Below is a small trained network, with its code and all its weights. Each question gives an input and a class and asks what happens when units are switched off, that is, made to give their printed mean instead of their output.

import numpy as np


def w(rows, s, z=0):
    codes = np.array(rows[::2]) - 128.0
    scale = np.full(codes.shape[1], s)
    scale[-1] = z or s
    return codes * scale


def f(y):
    return y / 2 * (1 + np.tanh(0.7978845608 * (y + 0.044715 * y**3)))


def log_softmax(a):
    a = a - a.max(-1, keepdims=True)
    return a - np.log(np.exp(a).sum(-1, keepdims=True))


def net(x, mask):
    res = np.array(x, float).reshape(1, 3) / 4 @ E
    y = f(res @ A[0][:, :-1].T + A[0][:, -1])
    res = res + np.where(mask, y, B[0][:, -1]) @ B[0][:, :-1]
    return log_softmax(res[-1] @ U[:, :-1].T + U[:, -1])


A, B = {}, {}
E = w([
[212,1,148],'x0',
[35,130,242],'x1',
[208,248,248],'x2',
],0.0054)
A[0] = w([
[173,184,192,144],'neuron 0',
[250,62,70,254],'neuron 1',
[113,64,30,66],'neuron 2',
[178,114,120,136],'neuron 3',
[222,204,118,159],'neuron 4',
[182,150,156,202],'neuron 5',
[152,147,34,165],'neuron 6',
[89,242,92,133],'neuron 7',
[139,127,109,136],'neuron 8',
[109,249,83,152],'neuron 9',
[199,94,210,116],'neuron 10',
[126,118,146,67],'neuron 11',
[107,91,135,33],'neuron 12',
[137,50,102,165],'neuron 13',
[97,50,180,79],'neuron 14',
[26,145,166,29],'neuron 15',
],0.019,0.0025)
B[0] = w([
[201,141,213,213],'neuron 0',
[4,65,171,252],'neuron 1',
[194,32,221,237],'neuron 2',
[82,127,141,152],'neuron 3',
[70,91,239,211],'neuron 4',
[101,166,199,176],'neuron 5',
[183,52,207,199],'neuron 6',
[145,221,129,231],'neuron 7',
[138,109,142,136],'neuron 8',
[190,202,130,232],'neuron 9',
[15,233,138,185],'neuron 10',
[140,132,103,125],'neuron 11',
[125,90,104,140],'neuron 12',
[168,39,92,205],'neuron 13',
[155,110,12,174],'neuron 14',
[28,157,43,192],'neuron 15',
],0.034,0.011)
U = w([
[167,11,146,131],'0',
[144,254,126,198],'1',
[190,84,33,2],'2',
[39,115,42,201],'3',
[58,152,179,80],'4',
],0.0069,0.0043)

Each question gives the input, the list of numbers given to net, and the class t.
The units are the neurons (one row each of A and B). Each row of codes is followed by its name. A weight is (code - 128) times the scale printed after its matrix; where a second scale follows, it is the last column's (A, B and U).
mask holds one flag per neuron, in row order. A switched-off neuron (its flag False) gives its mean, the last column of its row in B, instead of its output. The means were averaged over made-up inputs and are rounded, as every weight is.
A unit's drop is (log p(t) with every unit on - log p(t) with that unit switched off) / (log p(t) with every unit on - log p(t) with every unit switched off).
The circuit of an input: a set's keep is (log p(t) with only the set's units on - log p(t) with every unit switched off) / (log p(t) with every unit on - log p(t) with every unit switched off). Starting from the 12 units with the biggest drops (on a tie, the unit counted first), units are removed one at a time, each time the one whose removal leaves the highest keep (on an exact tie, the one counted first), for as long as the keep stays at least 0.8.
units of the circuit, in order: the units of the circuit, biggest drop first
unit that matters most: the unit with the biggest drop
k most important neurons: the k neurons with the biggest drops, biggest first
drop of u: that unit's drop, to one decimal
input [6,6,8], class 1: units of the circuit, in order : neuron 1
input [4,8,2], class 3: 3 most important neurons : neuron 9; neuron 7; neuron 14
input [1,6,-6], class 2: units of the circuit, in order : neuron 1; neuron 14
input [0,3,7], class 1: 2 most important neurons : neuron 1; neuron 2
input [1,8,-7], class 2: units of the circuit, in order : neuron 1; neuron 14
input [0,0,1], class 1: 2 most important neurons : neuron 1; neuron 2
input [-3,-5,0], class 0: 3 most important neurons : neuron 10; neuron 6; neuron 15
input [-1,3,-5], class 0: 3 most important neurons : neuron 7; neuron 9; neuron 10
input [2,6,-8], class 2: 4 most important neurons : neuron 14; neuron 1; neuron 4; neuron 6
input [-2,-4,8], class 1: 4 most important neurons : neuron 1; neuron 9; neuron 7; neuron 2
input [3,5,-6], class 2: units of the circuit, in order : neuron 14; neuron 1
input [-6,1,-7], class 0: 2 most important neurons : neuron 2; neuron 10
input [-7,-4,-5], class 0: 3 most important neurons : neuron 6; neuron 2; neuron 10
input [-3,7,-7], class 3: unit that matters most : neuron 15
input [7,-3,0], class 4: 4 most important neurons : neuron 10; neuron 1; neuron 3; neuron 15
input [-7,-8,-4], class 0: drop of neuron 9 : 0.0
input [7,-5,1], class 4: drop of neuron 10 : 2.0
input [-1,6,-8], class 2: drop of neuron 1 : 0.3
input [6,8,-3], class 3: drop of neuron 2 : 0.1
input [-7,-4,-3], class 1: unit that matters most : neuron 7
